Below are the code and all the weights of a small trained network. Each question names an input and a class and asks about switching units off, where a switched-off unit gives its printed mean instead of its output.

import numpy as np


def w(rows, s, z=0):
    codes = np.array(rows[::2]) - 128.0
    scale = np.full(codes.shape[1], s)
    scale[-1] = z or s
    return codes * scale


def f(y):
    return y / 2 * (1 + np.tanh(0.7978845608 * (y + 0.044715 * y**3)))


def log_softmax(a):
    a = a - a.max(-1, keepdims=True)
    return a - np.log(np.exp(a).sum(-1, keepdims=True))


def net(x, mask):
    res = np.array(x, float).reshape(1, 7) / 4 @ E
    y = f(res @ A[0][:, :-1].T + A[0][:, -1])
    res = res + np.where(mask, y, B[0][:, -1]) @ B[0][:, :-1]
    return log_softmax(res[-1] @ U[:, :-1].T + U[:, -1])


A, B = {}, {}
E = w([
[128,128,128,128,130,128],'x0',
[127,128,88,116,11,135],'x1',
[168,95,114,142,119,16],'x2',
[144,171,150,6,133,106],'x3',
[128,129,127,131,129,130],'x4',
[102,42,230,113,98,128],'x5',
[3,112,77,109,142,86],'x6',
],0.0044)
A[0] = w([
[111,83,181,116,111,126,75],'neuron 0',
[103,73,210,118,99,121,107],'neuron 1',
[126,134,104,119,44,139,89],'neuron 2',
[104,125,122,126,130,122,82],'neuron 3',
[127,128,125,131,122,131,54],'neuron 4',
[167,98,121,150,124,14,92],'neuron 5',
[129,128,125,130,128,129,23],'neuron 6',
[194,128,143,133,122,151,102],'neuron 7',
[82,147,136,116,136,245,103],'neuron 8',
[122,131,97,117,22,141,105],'neuron 9',
[118,104,155,122,120,126,57],'neuron 10',
[141,142,133,38,133,115,99],'neuron 11',
[122,135,170,142,244,120,101],'neuron 12',
[127,131,123,128,110,132,47],'neuron 13',
[61,121,105,115,135,107,113],'neuron 14',
[128,129,126,130,128,129,12],'neuron 15',
[125,131,124,139,128,132,35],'neuron 16',
[116,102,116,224,122,145,114],'neuron 17',
[125,127,123,146,127,133,57],'neuron 18',
[195,129,146,136,121,152,110],'neuron 19',
[141,136,131,68,129,119,74],'neuron 20',
[62,122,107,116,135,108,107],'neuron 21',
[62,122,107,116,135,108,108],'neuron 22',
[141,143,134,39,133,115,100],'neuron 23',
[195,129,145,135,121,152,106],'neuron 24',
[159,189,41,138,153,127,103],'neuron 25',
[199,129,148,136,120,153,112],'neuron 26',
[62,122,105,113,134,106,119],'neuron 27',
[130,126,128,127,128,124,3],'neuron 28',
[116,102,114,220,122,146,108],'neuron 29',
],0.013,0.0053)
B[0] = w([
[93,154,60,158,157,154,148],'neuron 0',
[50,145,37,138,135,194,227],'neuron 1',
[152,63,123,124,195,100,173],'neuron 2',
[139,135,129,162,136,123,98],'neuron 3',
[141,142,110,155,165,110,74],'neuron 4',
[230,180,60,93,66,86,233],'neuron 5',
[146,151,101,167,173,107,64],'neuron 6',
[127,125,158,198,103,126,166],'neuron 7',
[227,190,47,109,65,60,240],'neuron 8',
[152,24,134,108,199,106,226],'neuron 9',
[123,152,84,160,163,131,92],'neuron 10',
[113,197,194,100,167,117,207],'neuron 11',
[159,3,126,108,204,94,251],'neuron 12',
[147,134,109,156,174,108,74],'neuron 13',
[136,122,172,199,98,135,190],'neuron 14',
[148,155,98,172,178,103,62],'neuron 15',
[144,155,108,162,173,109,68],'neuron 16',
[108,204,197,79,170,119,221],'neuron 17',
[138,153,119,149,164,115,79],'neuron 18',
[123,119,165,195,99,129,178],'neuron 19',
[127,182,155,131,168,114,133],'neuron 20',
[139,126,167,201,102,133,180],'neuron 21',
[138,125,167,200,101,133,181],'neuron 22',
[114,198,194,99,167,118,207],'neuron 23',
[126,122,162,197,101,129,173],'neuron 24',
[35,142,31,149,144,196,249],'neuron 25',
[122,119,168,200,93,129,187],'neuron 26',
[134,118,174,193,97,136,195],'neuron 27',
[151,155,96,173,178,103,61],'neuron 28',
[112,204,193,89,174,120,210],'neuron 29',
],0.031,0.0025)
U = w([
[131,115,200,253,69,138,101],'0',
[102,231,205,66,215,104,96],'1',
[235,174,30,97,64,60,94],'2',
[28,134,16,150,167,213,106],'3',
[161,2,129,104,229,85,108],'4',
[103,100,167,70,59,158,254],'5',
],0.0056,0.0058)

Each question gives the input, the list of numbers given to net, and the class t.
The units are the neurons (one row each of A and B). Each row of codes is followed by its name. A weight is (code - 128) times the scale printed after its matrix; where a second scale follows, it is the last column's (A, B and U).
mask holds one flag per neuron, in row order. A switched-off neuron (its flag False) gives its mean, the last column of its row in B, instead of its output. The means were averaged over made-up inputs and are rounded, as every weight is.
A unit's drop is (log p(t) with every unit on - log p(t) with that unit switched off) / (log p(t) with every unit on - log p(t) with every unit switched off).
The circuit of an input: a set's keep is (log p(t) with only the set's units on - log p(t) with every unit switched off) / (log p(t) with every unit on - log p(t) with every unit switched off). Starting from the 12 units with the biggest drops (on a tie, the unit counted first), units are removed one at a time, each time the one whose removal leaves the highest keep (on an exact tie, the one counted first), for as long as the keep stays at least 0.8.
circuit, biggest first: the units of the circuit, biggest drop first
top k neurons: the k neurons with the biggest drops, biggest first
drop when u is switched off: that unit's drop, to one decimal
input [2,-3,-1,-7,1,0,-6], class 1: circuit, biggest first -> neuron 17
input [2,3,-6,-7,-4,-1,-2], class 1: top 2 neurons -> neuron 17; neuron 29
input [6,8,-6,6,5,-8,-5], class 3: top 2 neurons -> neuron 25; neuron 12
input [3,-6,-5,-5,8,-4,2], class 4: top 2 neurons -> neuron 12; neuron 5
input [0,5,1,5,-6,2,-6], class 0: circuit, biggest first -> neuron 26; neuron 24
input [0,-7,-1,-1,7,6,-5], class 4: top 2 neurons -> neuron 12; neuron 25
input [7,-6,7,5,-3,-2,-5], class 2: top 2 neurons -> neuron 5; neuron 9
input [-4,5,-1,2,-3,1,-3], class 4: circuit, biggest first -> neuron 9; neuron 2
input [-1,6,0,3,2,-4,-1], class 4: top 3 neurons -> neuron 9; neuron 2; neuron 1
input [1,2,8,-6,6,8,2], class 2: top 2 neurons -> neuron 5; neuron 25
input [7,8,7,4,4,-3,1], class 4: top 3 neurons -> neuron 9; neuron 2; neuron 8
input [0,-8,5,7,3,3,3], class 4: top 3 neurons -> neuron 12; neuron 17; neuron 29
input [-1,-3,7,-6,2,-6,-8], class 0: top 3 neurons -> neuron 26; neuron 19; neuron 24
input [-5,1,7,4,7,0,-3], class 2: circuit, biggest first -> neuron 5
input [-3,2,-4,-7,3,0,-2], class 1: drop when neuron 29 is switched off -> 0.2
input [3,-7,-3,0,8,3,-2], class 4: drop when neuron 12 is switched off -> 1.0
input [-2,-2,0,-2,5,6,5], class 3: drop when neuron 19 is switched off -> 0.1
